Here is a tiny trained network, its code and every weight. The questions are about switching its units off for an input and a target symbol, where a switched-off unit gives its printed mean instead of its output.

import numpy as np


def w(rows, s, z=0):
    codes = np.array(rows[::2]) - 128.0
    scale = np.full(codes.shape[1], s)
    scale[-1] = z or s
    return codes * scale


def softmax(a):
    e = np.exp(a - a.max(-1, keepdims=True))
    return e / e.sum(-1, keepdims=True)


def log_softmax(a):
    a = a - a.max(-1, keepdims=True)
    return a - np.log(np.exp(a).sum(-1, keepdims=True))


def net(x, mask):
    ids = ['ΠΨΩβεηθτ'.index(c) for c in x.split()]
    T = len(ids)
    res = E[ids] + P[:T]
    u = 0
    for l in range(2):
        r = res
        for j in range(3):
            rows = slice(2 * j, 2 * j + 2)
            q, k, v = (r @ M[l][rows].T for M in (Q, K, V))
            z = softmax(np.where(np.tri(T) > 0, q @ k.T / 2**0.5, -1e9)) @ v
            o = O[l][rows]
            res = res + np.where(mask[u + j], z, o[:, -1]) @ o[:, :-1]
        u += 3
    return log_softmax(res[-1] @ U[:, :-1].T + U[:, -1])


Q, K, V, O = {}, {}, {}, {}
E = w([
[153,145,171],'Π',
[142,61,156],'Ψ',
[201,116,158],'Ω',
[196,206,209],'β',
[94,123,176],'ε',
[221,254,138],'η',
[153,153,205],'θ',
[132,230,213],'τ',
],0.012)
P = w([
[130,110,39],'0',
[205,132,145],'1',
[66,131,134],'2',
[211,135,164],'3',
[64,144,139],'4',
[209,136,169],'5',
[64,150,142],'6',
[218,136,185],'7',
[62,155,144],'8',
[231,147,199],'9',
[61,158,148],'10',
[230,83,211],'11',
[59,163,154],'12',
[253,92,230],'13',
],0.018)
Q[0] = w([
[249,163,83],'L0H0',
[67,113,58],'L0H0',
[108,76,191],'L0H1',
[45,146,106],'L0H1',
[196,128,115],'L0H2',
[157,99,100],'L0H2',
],0.02)
K[0] = w([
[62,109,5],'L0H0',
[139,167,206],'L0H0',
[63,105,179],'L0H1',
[70,136,81],'L0H1',
[150,142,90],'L0H2',
[157,121,95],'L0H2',
],0.019)
V[0] = w([
[38,139,64],'L0H0',
[147,107,58],'L0H0',
[77,255,121],'L0H1',
[106,158,104],'L0H1',
[174,125,124],'L0H2',
[180,75,237],'L0H2',
],0.0093)
O[0] = w([
[139,228,45,2],'L0H0',
[146,173,66,177],'L0H0',
[122,43,180,73],'L0H1',
[121,98,116,68],'L0H1',
[66,120,165,160],'L0H2',
[166,2,102,183],'L0H2',
],0.007,0.0057)
Q[1] = w([
[124,108,78],'L1H0',
[68,48,172],'L1H0',
[210,98,122],'L1H1',
[131,49,75],'L1H1',
[26,89,95],'L1H2',
[249,67,106],'L1H2',
],0.014)
K[1] = w([
[116,134,152],'L1H0',
[149,108,180],'L1H0',
[240,56,96],'L1H1',
[127,8,107],'L1H1',
[175,54,245],'L1H2',
[143,112,31],'L1H2',
],0.012)
V[1] = w([
[184,136,189],'L1H0',
[116,80,128],'L1H0',
[20,207,191],'L1H1',
[139,107,42],'L1H1',
[7,184,152],'L1H2',
[43,104,52],'L1H2',
],0.015)
O[1] = w([
[163,200,146,150],'L1H0',
[137,133,172,134],'L1H0',
[174,104,53,46],'L1H1',
[180,143,223,2],'L1H1',
[6,211,130,148],'L1H2',
[42,73,113,149],'L1H2',
],0.013,0.0071)
U = w([
[89,157,150,224],'Π',
[77,12,163,112],'Ψ',
[224,44,132,191],'Ω',
[201,198,177,87],'β',
[6,159,137,2],'ε',
[146,195,77,180],'η',
[114,173,190,167],'θ',
[66,254,155,17],'τ',
],0.011,0.0083)

Each question gives the input, a string of symbols that net reads in full, and the target symbol t.
The units are the heads (2 rows each of Q, K, V and O). Each row of codes is followed by its name. A weight is (code - 128) times the scale printed after its matrix; where a second scale follows, it is the last column's (O and U).
mask holds one flag per head, layer by layer. A switched-off head (its flag False) gives its mean, the last column of its rows in O, instead of its output. The means were averaged over made-up inputs and are rounded, as every weight is.
A unit's drop is (log p(t) with every unit on - log p(t) with that unit switched off) / (log p(t) with every unit on - log p(t) with every unit switched off).
The circuit of an input: a set's keep is (log p(t) with only the set's units on - log p(t) with every unit switched off) / (log p(t) with every unit on - log p(t) with every unit switched off). Starting from all 6 units, units are removed one at a time, each time the one whose removal leaves the highest keep (on an exact tie, the one counted first), for as long as the keep stays at least 0.8.
circuit, biggest first: the units of the circuit, biggest drop first
unit that matters most: the unit with the biggest drop
heads that matter: for each layer, one digit per head in row order, 1 if its drop is at least 0.15 and else 0, layers parted by /
input Ψ Ψ Ω θ, target Ψ: circuit, biggest first => L1H2; L1H0; L0H0; L0H2
input ε Ψ τ τ ε Ψ Ψ η Π Ω Π ε, target ε: circuit, biggest first => L1H2; L0H2; L0H0
input Ω Ω Ω τ, target Ω: heads that matter => 000 / 001
input β Ψ Ω, target Ω: circuit, biggest first => L1H2
input η Ψ Ω η β ε ε Ψ Ω Ψ Π Ψ Ω ε, target η: circuit, biggest first => L0H2; L1H1; L0H1
input Π η η θ Ω θ β Ω Π Ψ Ω Π, target Π: circuit, biggest first => L0H2; L0H0; L1H2; L0H1
input Ψ ε Ψ Ψ, target Ψ: heads that matter => 101 / 101
input Ψ β ε Π Ψ Π η ε Ψ β θ, target θ: circuit, biggest first => L0H0; L1H0
input Ψ Ω Ψ β, target Ψ: heads that matter => 000 / 101
input Ω Ψ β Ψ Ψ τ ε η Π β η η Ω, target Ω: circuit, biggest first => L1H2; L1H1
input τ τ τ Ω θ β Ψ β, target τ: circuit, biggest first => L0H2; L1H2
input ε η τ Ψ τ Ψ ε τ β Ψ Ψ, target Ψ: heads that matter => 110 / 010
input Ψ Ω Ψ Π η Ψ Ψ ε, target Ψ: heads that matter => 110 / 101
input Ψ Ω Ψ Ω β η, target Ψ: circuit, biggest first => L1H2; L1H0; L0H2; L0H0
input Ω Ψ Ψ η Ω Ψ β Π, target Ω: circuit, biggest first => L1H2
input η β Ψ Ψ ε Π Ψ Ω η ε, target η: heads that matter => 001 / 010
input β β η θ θ Π θ Π β, target β: heads that matter => 001 / 101
input θ Ψ ε Ψ Ω η ε Ω, target θ: heads that matter => 001 / 010
input Ψ τ Ω τ, target Ψ: circuit, biggest first => L1H2; L1H0; L0H0; L0H1
input Π Ω Ψ ε τ β Ω ε ε β, target Π: unit that matters most => L0H2
input β η Ψ Ψ θ Ω Ψ η Ω Ψ, target β: heads that matter => 000 / 101
input τ η Ψ β Π Ψ Ψ τ Ψ ε Ψ β, target τ: heads that matter => 001 / 001
input η Ω β, target β: heads that matter => 000 / 101
